Here is a tiny trained network, its code and every weight. The questions are about switching its units off for an input and a class, where a switched-off unit gives its printed mean instead of its output.

import numpy as np


def w(rows, s, z=0):
    codes = np.array(rows[::2]) - 128.0
    scale = np.full(codes.shape[1], s)
    scale[-1] = z or s
    return codes * scale


def f(y):
    return y / 2 * (1 + np.tanh(0.7978845608 * (y + 0.044715 * y**3)))


def log_softmax(a):
    a = a - a.max(-1, keepdims=True)
    return a - np.log(np.exp(a).sum(-1, keepdims=True))


def net(x, mask):
    res = np.array(x, float).reshape(1, 8) / 4 @ E
    y = f(res @ A[0][:, :-1].T + A[0][:, -1])
    res = res + np.where(mask, y, B[0][:, -1]) @ B[0][:, :-1]
    return log_softmax(res[-1] @ U[:, :-1].T + U[:, -1])


A, B = {}, {}
E = w([
[127,128,130],'x0',
[127,127,128],'x1',
[26,229,124],'x2',
[127,131,133],'x3',
[127,129,132],'x4',
[132,129,130],'x5',
[216,236,109],'x6',
[124,117,2],'x7',
],0.008)
A[0] = w([
[67,188,138,84],'N0',
[153,159,128,71],'N1',
[155,119,204,138],'N2',
[180,180,144,54],'N3',
[36,86,153,150],'N4',
[73,170,133,46],'N5',
[78,165,134,24],'N6',
[100,100,86,172],'N7',
[188,92,139,81],'N8',
[92,164,129,78],'N9',
[182,192,88,96],'N10',
[198,199,112,65],'N11',
[178,86,131,89],'N12',
[119,131,134,255],'N13',
[66,66,134,56],'N14',
[187,87,138,76],'N15',
[186,198,124,65],'N16',
[129,108,248,103],'N17',
[122,128,228,131],'N18',
[78,172,167,84],'N19',
[130,111,56,91],'N20',
[121,109,33,35],'N21',
[102,99,46,84],'N22',
[157,156,120,19],'N23',
[49,224,112,113],'N24',
[158,168,122,40],'N25',
[159,163,120,34],'N26',
[191,69,147,22],'N27',
[202,72,122,16],'N28',
[192,83,143,63],'N29',
[61,146,204,169],'N30',
[128,115,46,72],'N31',
[157,168,109,16],'N32',
[169,171,123,47],'N33',
[134,118,135,19],'N34',
[83,77,127,74],'N35',
[127,119,70,24],'N36',
[141,148,157,43],'N37',
[67,70,132,34],'N38',
],0.011,0.0063)
B[0] = w([
[105,69,81,182],'N0',
[100,114,155,126],'N1',
[128,181,98,193],'N2',
[115,118,138,149],'N3',
[158,116,157,234],'N4',
[48,66,80,146],'N5',
[66,118,102,132],'N6',
[191,160,164,187],'N7',
[57,85,75,157],'N8',
[104,99,111,140],'N9',
[144,92,201,209],'N10',
[109,72,192,196],'N11',
[83,123,92,155],'N12',
[181,106,116,237],'N13',
[109,91,212,171],'N14',
[51,112,77,158],'N15',
[115,77,172,181],'N16',
[125,208,119,229],'N17',
[134,220,113,213],'N18',
[94,137,80,164],'N19',
[125,218,130,166],'N20',
[95,219,145,168],'N21',
[127,207,163,176],'N22',
[2,100,193,115],'N23',
[118,77,81,253],'N24',
[92,116,157,127],'N25',
[57,110,179,123],'N26',
[91,109,101,157],'N27',
[40,122,93,157],'N28',
[51,105,80,160],'N29',
[157,139,112,233],'N30',
[114,220,155,170],'N31',
[98,132,157,126],'N32',
[65,81,179,138],'N33',
[26,178,133,101],'N34',
[126,110,167,153],'N35',
[77,196,144,126],'N36',
[78,151,149,111],'N37',
[91,66,197,158],'N38',
],0.009,0.0058)
U = w([
[117,112,27,70],'0',
[165,107,224,65],'1',
[220,149,89,246],'2',
[214,152,84,220],'3',
[165,246,108,1],'4',
],0.011,0.0081)

Each question gives the input, the list of numbers given to net, and the class t.
The units are the neurons (one row each of A and B). Each row of codes is followed by its name. A weight is (code - 128) times the scale printed after its matrix; where a second scale follows, it is the last column's (A, B and U).
mask holds one flag per neuron, in row order. A switched-off neuron (its flag False) gives its mean, the last column of its row in B, instead of its output. The means were averaged over made-up inputs and are rounded, as every weight is.
A unit's drop is (log p(t) with every unit on - log p(t) with that unit switched off) / (log p(t) with every unit on - log p(t) with every unit switched off).
The circuit of an input: a set's keep is (log p(t) with only the set's units on - log p(t) with every unit switched off) / (log p(t) with every unit on - log p(t) with every unit switched off). Starting from the 12 units with the biggest drops (on a tie, the unit counted first), units are removed one at a time, each time the one whose removal leaves the highest keep (on an exact tie, the one counted first), for as long as the keep stays at least 0.8.
units of the circuit, in order: the units of the circuit, biggest drop first
most important unit: the unit with the biggest drop
k most important neurons: the k neurons with the biggest drops, biggest first
drop when u is switched off: that unit's drop, to one decimal
input [-1,-4,8,-1,6,-6,7,5], class 0: units of the circuit, in order => [N24; N0]
input [-5,6,5,0,4,-1,6,2], class 1: 3 most important neurons => [N10; N11; N16]
input [3,-7,-1,7,7,-7,8,-8], class 1: most important unit => N11
input [-8,8,-7,-6,-1,-2,-8,5], class 1: units of the circuit, in order => [N14; N38]
input [-3,-7,-6,-2,-1,5,-5,-8], class 4: units of the circuit, in order => [N17; N18]
input [6,4,-4,8,-4,4,7,-8], class 4: units of the circuit, in order => [N18; N17]
input [-1,0,8,6,-2,7,-2,-8], class 0: units of the circuit, in order => [N0; N19]
input [-8,0,0,8,7,-4,6,-8], class 4: 3 most important neurons => [N18; N17; N2]
input [6,7,6,0,-6,7,-8,2], class 1: 3 most important neurons => [N14; N38; N4]
input [6,-3,1,-6,1,3,3,-6], class 4: 4 most important neurons => [N18; N17; N2; N24]
input [1,2,6,5,1,-2,6,3], class 0: 2 most important neurons => [N24; N0]
input [8,-7,-1,7,-5,-2,7,-4], class 1: drop when N11 is switched off => 0.1
input [6,5,-6,1,-3,-5,6,-3], class 0: drop when N7 is switched off => 0.1
input [-6,6,5,-6,-7,-2,-7,-8], class 4: units of the circuit, in order => [N18]
input [-5,7,8,-5,6,-6,-1,-7], class 0: drop when N24 is switched off => 0.2
input [-3,6,-8,-3,-3,2,-4,-5], class 0: drop when N36 is switched off => 0.0
